Here is a tiny trained network, its code and every weight. The questions are about switching its units off for an input and a target symbol, where a switched-off unit gives its printed mean instead of its output.

import numpy as np


def w(rows, s, z=0):
    codes = np.array(rows[::2]) - 128.0
    scale = np.full(codes.shape[1], s)
    scale[-1] = z or s
    return codes * scale


def f(y):
    return np.maximum(y, 0)


def softmax(a):
    e = np.exp(a - a.max(-1, keepdims=True))
    return e / e.sum(-1, keepdims=True)


def log_softmax(a):
    a = a - a.max(-1, keepdims=True)
    return a - np.log(np.exp(a).sum(-1, keepdims=True))


def net(x, mask):
    ids = ['ΓΞΦΨαβηπ'.index(c) for c in x.split()]
    T = len(ids)
    res = E[ids] + P[:T]
    u = 0
    for l in range(2):
        r = res
        for j in range(3):
            rows = slice(2 * j, 2 * j + 2)
            q, k, v = (r @ M[l][rows].T for M in (Q, K, V))
            z = softmax(np.where(np.tri(T) > 0, q @ k.T / 2**0.5, -1e9)) @ v
            o = O[l][rows]
            res = res + np.where(mask[u + j], z, o[:, -1]) @ o[:, :-1]
        u += 3
        y = f(res @ A[l][:, :-1].T + A[l][:, -1])
        res = res + np.where(mask[u : u + 8], y, B[l][:, -1]) @ B[l][:, :-1]
        u += 8
    return log_softmax(res[-1] @ U[:, :-1].T + U[:, -1])


Q, K, V, O, A, B = {}, {}, {}, {}, {}, {}
E = w([
[91,134,73,162,168,24,153,186],'Γ',
[177,138,107,112,130,75,177,122],'Ξ',
[201,97,98,99,135,85,120,160],'Φ',
[76,153,198,149,162,150,121,185],'Ψ',
[120,90,136,146,77,159,117,122],'α',
[167,115,165,131,213,176,104,128],'β',
[125,114,170,106,113,117,132,3],'η',
[127,164,171,127,133,73,138,183],'π',
],0.02)
P = w([
[165,153,131,159,80,143,2,108],'0',
[175,103,148,80,73,112,142,144],'1',
[187,103,160,91,90,116,134,136],'2',
[186,120,157,82,92,116,166,165],'3',
[204,115,177,116,101,105,126,130],'4',
[203,122,173,104,82,74,101,117],'5',
],0.0085)
Q[0] = w([
[95,128,89,80,117,144,130,157],'L0H0',
[137,77,216,132,43,21,157,166],'L0H0',
[197,116,200,136,97,57,139,164],'L0H1',
[216,90,238,143,127,2,148,157],'L0H1',
[148,153,185,144,135,135,134,159],'L0H2',
[100,175,121,96,197,178,78,154],'L0H2',
],0.023)
K[0] = w([
[116,107,171,132,175,176,195,96],'L0H0',
[131,215,64,213,108,130,5,64],'L0H0',
[86,218,122,186,170,105,115,99],'L0H1',
[122,137,27,248,163,21,6,120],'L0H1',
[102,88,153,132,156,87,152,178],'L0H2',
[207,162,188,61,100,196,167,134],'L0H2',
],0.02)
V[0] = w([
[121,197,120,151,188,136,130,69],'L0H0',
[164,122,142,107,123,155,120,159],'L0H0',
[125,191,217,124,90,18,130,81],'L0H1',
[67,41,124,142,134,75,159,75],'L0H1',
[175,75,248,88,55,121,102,162],'L0H2',
[156,95,201,143,103,139,153,135],'L0H2',
],0.011)
O[0] = w([
[147,133,173,154,168,143,113,96,115],'L0H0',
[112,149,111,75,126,105,184,126,155],'L0H0',
[193,122,136,255,35,232,200,162,232],'L0H1',
[185,156,82,159,195,229,117,199,86],'L0H1',
[85,25,53,80,104,202,174,111,254],'L0H2',
[102,59,94,103,140,145,154,110,163],'L0H2',
],0.0051,0.0068)
A[0] = w([
[191,179,146,39,145,120,117,132,46],'L0N0',
[49,70,131,116,121,173,183,112,81],'L0N1',
[82,113,109,166,224,62,99,232,114],'L0N2',
[111,89,43,136,96,110,148,47,77],'L0N3',
[127,152,159,102,100,164,124,61,48],'L0N4',
[195,254,87,94,123,100,235,133,108],'L0N5',
[154,129,123,113,146,211,71,130,5],'L0N6',
[201,130,76,120,132,56,203,60,185],'L0N7',
],0.0077,0.0018)
B[0] = w([
[108,85,127,132,59,134,2,30,167],'L0N0',
[160,85,162,101,106,91,20,93,246],'L0N1',
[58,31,74,154,96,110,136,206,173],'L0N2',
[123,197,130,51,213,115,129,213,227],'L0N3',
[126,101,107,204,132,152,118,233,179],'L0N4',
[124,59,219,104,180,93,44,70,214],'L0N5',
[74,188,56,161,160,94,163,188,163],'L0N6',
[159,52,129,198,157,207,136,146,255],'L0N7',
],0.0068,0.0062)
Q[1] = w([
[131,43,167,160,129,100,88,175],'L1H0',
[105,252,156,115,77,94,126,186],'L1H0',
[96,10,159,131,120,153,183,118],'L1H1',
[129,101,104,122,86,129,82,238],'L1H1',
[207,91,90,129,190,90,80,142],'L1H2',
[138,108,110,125,132,67,169,193],'L1H2',
],0.024)
K[1] = w([
[141,225,113,241,100,73,20,178],'L1H0',
[221,151,228,30,57,215,186,154],'L1H0',
[154,222,77,196,144,87,34,101],'L1H1',
[4,42,47,162,166,61,144,183],'L1H1',
[92,92,9,212,127,66,45,120],'L1H2',
[67,183,123,104,180,49,150,203],'L1H2',
],0.016)
V[1] = w([
[156,107,31,83,53,148,126,156],'L1H0',
[41,110,123,96,91,114,137,196],'L1H0',
[248,139,82,107,149,83,157,87],'L1H1',
[59,103,56,128,203,196,54,128],'L1H1',
[180,176,127,141,109,167,90,115],'L1H2',
[110,119,140,71,85,150,182,103],'L1H2',
],0.016)
O[1] = w([
[254,148,59,161,51,29,66,53,186],'L1H0',
[82,44,19,231,111,159,72,61,219],'L1H0',
[249,90,140,16,84,10,206,164,1],'L1H1',
[143,207,152,104,246,215,33,163,215],'L1H1',
[21,128,189,223,80,96,171,186,87],'L1H2',
[117,31,188,169,119,221,96,102,45],'L1H2',
],0.0059,0.0083)
A[1] = w([
[127,192,98,47,182,155,63,152,168],'L1N0',
[191,141,252,158,64,191,67,124,97],'L1N1',
[80,141,219,115,103,47,146,156,19],'L1N2',
[156,116,193,141,75,89,196,173,1],'L1N3',
[114,53,40,89,105,181,149,254,122],'L1N4',
[58,186,59,143,191,218,184,63,124],'L1N5',
[230,146,110,183,42,202,158,120,56],'L1N6',
[99,102,116,166,156,232,163,192,21],'L1N7',
],0.0074,0.0022)
B[1] = w([
[108,109,206,182,109,181,236,2,236],'L1N0',
[218,165,39,171,216,34,218,168,226],'L1N1',
[95,100,20,77,141,177,109,107,162],'L1N2',
[68,160,64,155,137,214,74,87,200],'L1N3',
[101,228,145,167,130,69,143,93,185],'L1N4',
[130,137,116,45,36,75,152,234,246],'L1N5',
[77,146,241,120,154,139,166,111,217],'L1N6',
[106,89,147,77,99,84,44,233,236],'L1N7',
],0.0069,0.013)
U = w([
[41,169,96,127,223,3,94,80,6],'Γ',
[183,179,147,169,157,125,122,173,197],'Ξ',
[127,158,44,84,129,156,187,126,174],'Φ',
[147,141,161,87,147,26,79,97,192],'Ψ',
[92,98,152,171,127,80,147,93,98],'α',
[152,162,110,155,173,155,36,76,134],'β',
[104,114,148,106,138,105,67,145,67],'η',
[64,164,193,90,206,67,90,67,143],'π',
],0.0051,0.0017)

Each question gives the input, a string of symbols that net reads in full, and the target symbol t.
The units are the heads (2 rows each of Q, K, V and O) and the neurons (one row each of A and B). Each row of codes is followed by its name. A weight is (code - 128) times the scale printed after its matrix; where a second scale follows, it is the last column's (O, A, B and U).
mask holds one flag per unit, layer by layer, with each layer's heads first. A switched-off unit (its flag False) gives its mean, the last column of its rows in O or B, instead of its output. The means were averaged over made-up inputs and are rounded, as every weight is.
A unit's drop is (log p(t) with every unit on - log p(t) with that unit switched off) / (log p(t) with every unit on - log p(t) with every unit switched off).
The circuit of an input: a set's keep is (log p(t) with only the set's units on - log p(t) with every unit switched off) / (log p(t) with every unit on - log p(t) with every unit switched off). Starting from the 12 units with the biggest drops (on a tie, the unit counted first), units are removed one at a time, each time the one whose removal leaves the highest keep (on an exact tie, the one counted first), for as long as the keep stays at least 0.8.
units of the circuit, in order: the units of the circuit, biggest drop first
k most important neurons: the k neurons with the biggest drops, biggest first
top k neurons in layer l: the k neurons of layer l with the biggest drops, biggest first
which heads matter: for each layer, one digit per head in row order, 1 if its drop is at least 0.15 and else 0, layers parted by /
drop when u is switched off: that unit's drop, to one decimal
input Ψ α α π Ψ Φ, target η: units of the circuit, in order => (L1H1; L1H0; L1N7; L1N5)
input π Φ Ψ, target α: which heads matter => 010 / 010
input Ψ α Γ α α π, target π: most important neuron => (L0N5)
input α Ψ Ψ β Φ Ψ, target β: units of the circuit, in order => (L1H0; L0H2; L1H1)
input η Ξ Ξ Φ, target Ξ: units of the circuit, in order => (L0H1; L1H0)
input η Γ Ψ, target η: 2 most important neurons => (L0N2; L1N7)
input Φ π α η Ψ η, target Ψ: units of the circuit, in order => (L1H1; L1H0)
input Ξ α α π, target Φ: top 2 neurons in layer 1 => (L1N2; L1N3)
input β π Ξ Ξ η, target π: units of the circuit, in order => (L0H1; L1H0)
input Ξ η α α Φ, target Φ: which heads matter => 001 / 110
input π Ψ π η η, target α: units of the circuit, in order => (L1H1; L0H1)
input β α π Γ η Ξ, target Ψ: 3 most important neurons => (L0N2; L0N5; L0N0)
input α α π α η π, target β: units of the circuit, in order => (L1H0; L0H2; L1H1; L1H2)
input η Γ η α Ξ, target Ψ: top neuron in layer 1 => (L1N0)
input Ξ Φ Ψ, target Φ: 2 most important neurons => (L1N2; L1N3)
input π Γ η η Γ Ψ, target η: units of the circuit, in order => (L0H2; L1N7; L1H0; L0N5)
input Ψ π η α π, target η: which heads matter => 000 / 110
input Ψ π α β Ψ α, target η: drop when L1N5 is switched off => 0.3
input Φ Φ Φ β, target Ψ: drop when L1H1 is switched off => 0.4
input η η π α α η, target Ξ: 2 most important neurons => (L1N1; L0N4)
input β Ψ π Γ α, target Ξ: drop when L0N5 is switched off => 0.2
input Ξ α α β, target Φ: most important neuron => (L1N2)
